[  8.7  -9.4 -12.5   2.5   1.3   8.8  -8.0  -2.8  29.2  -8.4 -12.8   1.4
   0.0  -5.6  -7.2  -2.0  -9.2  -3.8  -6.4  17.8  12.4  17.1 -19.4   7.1
  -7.9  10.6 -11.4  -5.7   2.3  -6.8 -13.2  31.7  -0.6  56.6] | (50)/(18)
[ 10.9   4.3   5.6   6.4   4.4   2.9   6.4   8.0  14.8 -17.7   0.7   6.7
  -7.9  -5.3  -8.5   0.6  -4.8  13.1  -7.6  -5.3  10.3   3.1  -8.1   1.8
 -16.1 -10.6   9.8  -2.9  10.9 -11.6   3.7   3.6  -5.0  -4.5] | (53)/(18)
[  0.5   4.0   2.5   7.3 -14.0   2.5  -4.3  -7.9  -3.1   0.0 -11.1   6.4
   1.8   4.9   2.1  -1.6  15.5   4.0   1.2   5.7  11.9  -9.0  -3.0  -6.0
  -6.1  -9.6  14.9   4.0  14.3  -3.2   1.9   7.5  -7.6 -12.1] | (50)/(22)
[ -6.9  -6.5  17.9  -9.0   8.3   8.7  -4.8  -1.1  22.0  11.2 -26.8  -8.0
   7.2 -11.9 -12.0  -1.0  11.4  -0.9 -14.3  17.6   4.4   1.7  -8.5   4.3
  -3.4   6.0   0.4   3.9 -10.3  -2.3 -23.5  14.1 -20.8  26.6] | (50)/(24)
[  4.5  -4.6  12.5   3.5   0.7  -8.0  -6.0  21.5  12.7  -4.0  -1.9  -1.2
  -5.0   0.2   2.0   0.7   5.2   6.0 -13.6  -1.7  -4.5 -14.1   5.5  -2.0
   0.5  -9.3  17.8  -5.9 -11.1  -6.0   8.5  -7.0 -13.1 -34.6] | (53)/(24)
[  4.2  -9.4  -3.9   2.3   2.3  -6.0 -17.6  22.1  25.6  -3.3 -17.6   6.6
  -4.0  -5.1 -20.0   0.7   4.9  -0.7 -14.9  14.1  10.8  -2.5 -12.3  -1.1
 -23.7  -6.9  14.3  -7.4  -7.8  -5.4 -20.1  21.8 -11.4   0.2] | (53)/(22)
[  3.9  -4.0   6.4   0.7   2.6  -3.9 -12.1  23.7  27.6  -8.4 -26.6  -4.1
  -6.5 -11.0 -17.1   6.1   0.2  10.9 -26.9   9.4  -0.1  -5.2  -5.8   0.0
 -27.8  -4.3  10.3  -7.8 -13.9  -8.9  -5.5   7.2 -31.0 -14.0] | (53)/(24)
[  5.2   1.0   8.5   7.6  -7.4   8.9  -1.8  -3.5  19.6   1.4  -9.4  14.5
 -12.3  -3.2   3.0  -5.0   2.5  18.3  -3.5   0.1  19.2  -7.9 -16.6   7.6
  -8.3  -2.6   4.5   0.7  13.5 -14.3   2.7   8.1  -5.3  -0.3] | (50)/(18)
[  3.1  -2.4  -3.2  -1.8  -3.1  -2.1  -9.4  19.1  15.9  -9.3 -20.0  -3.5
  -3.4  -8.1 -12.8   1.5  -2.3   3.4 -20.0   5.8  -5.7  -7.8   4.1  -2.0
 -17.5  -8.5  13.3  -4.0 -11.4  -1.6  -7.5   5.5 -22.7 -22.7] | (53)/(24)
[ -2.8   3.2   6.3   5.1 -12.6   0.6  -7.3   4.0   3.4   8.4 -17.3   5.6
  -3.3  -0.6  -0.1   0.6   8.1  17.6  -8.6   6.5  -2.1 -22.5   3.2  -2.2
  -0.8 -12.5  14.2   2.8  -5.8  -5.0   4.8  -4.4 -16.9 -37.6] | (50)/(24)
[  8.3   1.9   3.1   2.7   0.0   1.1   2.1  11.6  22.2 -16.1   1.1  13.9
  -8.8  -7.4 -11.8  -3.8  -0.9   5.5  -7.2   2.3   4.1  -3.0 -10.2   7.4
 -13.1 -13.4  13.0  -3.1   4.4  -8.6  -6.2  12.0  -3.3  -6.2] | (53)/(18)
[  6.5   1.5   6.3   4.2  -7.2   6.0  -1.3  -3.8  16.0  -6.9 -17.6   8.5
  -2.5  -0.8  -6.2  -5.0  10.1   8.1  -0.8   6.0   9.9  -2.3  -7.3   2.8
  -6.5 -12.5  17.6   2.6   7.6  -7.5  -1.2  12.4  -8.2  -1.6] | (50)/(18)
[  6.0  -5.7  -2.8  -0.5  -0.4  -7.7 -15.2  23.4  19.0 -11.5  -5.1   4.4
  -4.6  -1.3 -12.8   0.3   2.2  -6.9 -10.4   8.7  11.8   0.7 -10.0  -2.0
 -21.3  -5.2  11.9  -7.3  -2.2  -4.1 -14.9  15.1  -1.7  -0.6] | (53)/(22)
[ -1.5 -10.0  -9.0  -8.5  11.1   1.2  -8.6  18.7  25.2  -9.0 -26.3 -20.4
   3.6 -10.7 -18.4   9.4 -13.0 -12.5 -24.9  17.3 -12.9  15.6  -2.0   1.3
 -21.1  12.4 -10.7  -8.6 -20.1  -0.3 -16.4  18.6 -26.4  31.8] | (53)/(24)
[  3.2  -4.4   4.4  -4.7  10.1  -6.4  -8.1  22.8   9.6  -9.0 -10.1 -11.3
  -3.3  -7.4  -9.8   5.0  -4.2  -0.6 -21.5   3.3  -2.4   1.0   0.8  -1.3
 -19.7   3.8   3.1  -7.2 -13.5  -2.7  -6.5  -0.1 -18.2  -6.6] | (53)/(24)
[  0.7   1.1   4.0  -0.6  -1.5   4.3   0.5   5.3  23.2  -7.2  -6.2   9.1
  -3.8 -11.0  -9.1  -5.3   2.8  -2.5  -5.9  12.0  12.0   2.6 -13.1   8.3
 -11.2  -2.3   1.8   1.3   4.5  -6.2 -15.8  15.8  -6.8  22.9] | (50)/(18)
[  6.7   4.5  -9.7   8.5  -5.1  -6.5  -0.6  25.8  16.2 -18.3  12.4  17.9
 -10.7  -4.2  -6.8  -1.1 -11.6  -7.6  -4.2   2.9   7.3  -2.0 -11.4   6.4
 -19.1  -8.7  -1.0  -7.0   3.6  -3.6  -4.4   5.2   5.2  -2.5] | (53)/(18)
[  3.7   6.4  15.0   2.3  -1.4   9.7   8.4  -8.3  16.0  -3.6  -9.4  12.9
  -2.3  -7.2  -7.9  -4.8   8.4  12.4  -1.7   5.8  13.2  -1.8 -14.5   9.4
  -7.8  -6.9   6.6   6.4  12.1 -11.4  -7.6  12.3  -6.6  10.9] | (50)/(18)
[  3.8  -1.6  -5.2   5.5  -9.1  -6.3 -10.9  17.1   8.5  -5.5  -0.1   9.5
  -6.0   3.0  -4.4  -4.9   5.3   3.0  -5.7   1.1   7.5 -12.8   3.1  -4.1
 -10.5 -16.3  23.6  -4.9  -2.2  -2.7  -0.3   3.1  -2.2 -37.4] | (53)/(22)
[  4.1 -11.4  -0.5  -3.6  11.5   3.2 -10.6   9.3  41.2  -9.9 -16.5  -7.5
   3.7 -10.1 -14.7  -0.8  -1.8 -15.1 -12.8  23.8  12.6  25.8 -22.7   8.8
 -12.6  12.8  -8.0  -5.7  -2.9  -5.5 -24.7  37.3  -9.4  61.8] | (53)/(18)
[  9.3 -10.2  -0.7   0.4   6.8  -4.1  -3.7  20.8  25.8 -16.1   8.7   7.7
  -5.5  -4.6  -9.9  -5.4  -3.8  -8.3  -6.3   5.9   5.1   5.5  -6.6   3.1
  -5.6   1.0  11.1  -7.8  -6.5  -4.7 -10.4  13.6   4.1   5.8] | (53)/(18)
[  4.2  -8.5  -0.1   0.0   3.8 -10.4 -10.6  29.5  19.4 -10.0  -5.4  -4.3
  -0.4  -2.7 -11.7   5.0   3.3 -16.3 -14.3  12.4  -2.2   2.4  -1.4   0.9
 -12.7  -1.9   8.9  -6.8 -15.1  -1.8 -11.4  11.9 -10.3   3.8] | (53)/(22)
[ -6.0  -4.9   1.0  -3.8  -1.7   4.7  -9.7   4.0  14.2   5.1 -23.4  -5.2
  -0.3  -6.9  -9.4   0.4   3.2   5.9 -16.4  10.4  -0.7  -5.1  -2.2  -1.8
 -14.2  -0.3   6.4   0.0  -8.4  -2.7 -11.0   7.7 -23.4  -8.1] | (50)/(24)
[  2.7  -0.2   5.1  -6.4   7.0   9.1   5.3  -5.1  21.6  -6.2  -8.9  -2.4
   0.6  -9.5  -9.0  -2.6  -0.9  -3.0  -5.6   9.3   8.7  14.6 -10.5  10.2
  -7.4   6.9  -6.2   0.8   2.3  -4.9 -13.2  17.5  -7.0  39.1] | (50)/(18)
[ 10.9  -3.1   0.5   7.1  -4.0   3.4  -0.4   8.5  26.8 -14.4  -0.8   6.9
  -8.0  -0.8   3.0  -1.9  -6.1   2.9  -6.2   3.5   7.1   2.7  -9.5   6.0
  -4.6  -0.3  -0.6  -4.9   4.4  -5.5   9.9   9.5  -5.0  11.3] | (53)/(18)
[ -3.1  -4.4  11.6  -9.2  13.3   0.7  -5.0   2.8  14.2   4.5 -18.0  -6.9
   2.3  -9.3 -16.1  -0.8   6.3   3.6 -13.4   7.2   4.6   6.7  -5.5  -2.6
 -12.6   1.2   6.0  -2.6  -8.9  -1.9 -18.6   9.0 -13.6   8.3] | (50)/(24)
[ -2.4  -4.5   7.7  -1.5  -2.9  -1.0  -8.9   7.4   9.0   4.3 -13.8  -3.8
  -2.7  -3.8  -1.0  -0.6   7.6   6.7 -11.3   0.6   0.6 -12.2   3.6  -4.0
  -4.0  -4.6  13.2   0.0  -7.0  -2.6  -3.6  -3.3 -16.7 -27.1] | (50)/(24)
[ 10.4   3.6  -0.2  -8.7  10.3   5.7   6.8   7.8  26.2 -25.4  -0.2   2.0
  -5.8 -11.3 -13.6  -4.1 -11.5   4.7 -11.5  -4.7   6.6  14.0  -5.3   7.4
 -17.0  -2.7   5.7  -9.0   0.9  -7.0  -7.7  12.0  -1.6   7.6] | (53)/(18)
[  3.4  -5.0   7.5   4.2  -0.9  -4.4  -6.3  29.0  28.5  -7.0 -19.2  -1.9
  -5.5  -9.0  -6.6   5.6  -0.6   0.1 -21.1  13.1  -2.0  -3.2  -6.6   1.7
 -16.4   2.8   0.6  -4.6 -10.5  -5.8  -1.4   7.2 -27.2   2.8] | (53)/(24)
[  7.1  -2.2   4.2   6.5   0.9  -2.2  -0.2  13.3  18.4 -14.6   7.2   6.5
  -6.0  -1.3   0.4   0.0  -0.4  -4.2  -3.1   1.2   4.2   7.5 -13.0   3.0
  -9.7   3.7  -3.3  -4.7   8.2  -5.8   1.4   5.9   3.3  16.2] | (53)/(18)
[  6.2   4.4 -14.1   8.6 -11.2   8.5  -3.4 -16.8   2.3  -1.2 -10.1  19.3
  -5.2   3.1 -11.0  -3.0   0.3  20.8   7.9   6.2  15.9  -6.4 -14.5   4.2
  -7.9 -13.3   7.4   2.2  19.3 -10.9  -1.7  21.9   5.8   2.4] | (50)/(18)
[  3.2  -0.9   0.6   1.6  -6.1  14.6  -3.1 -16.0  17.2  -4.7 -14.9   7.2
  -4.2  -3.6  -3.8  -7.0   3.1  16.0  -3.2   3.3  16.5  -0.8 -11.8   1.9
  -8.0  -4.6   8.6   2.6  14.5  -9.8  -4.0  17.1  -8.0   8.2] | (50)/(18)
[ -4.6   3.0   7.2   2.3 -11.1  11.5  -1.6 -12.8   4.3  10.4 -29.4  -0.3
   1.4  -3.8  -5.3  -1.1  14.3   9.1  -7.7  11.3   6.5  -8.0  -6.7  -0.9
  -7.5  -4.7   7.4   7.4   5.4  -6.6  -5.9  11.7 -25.2   1.6] | (50)/(24)
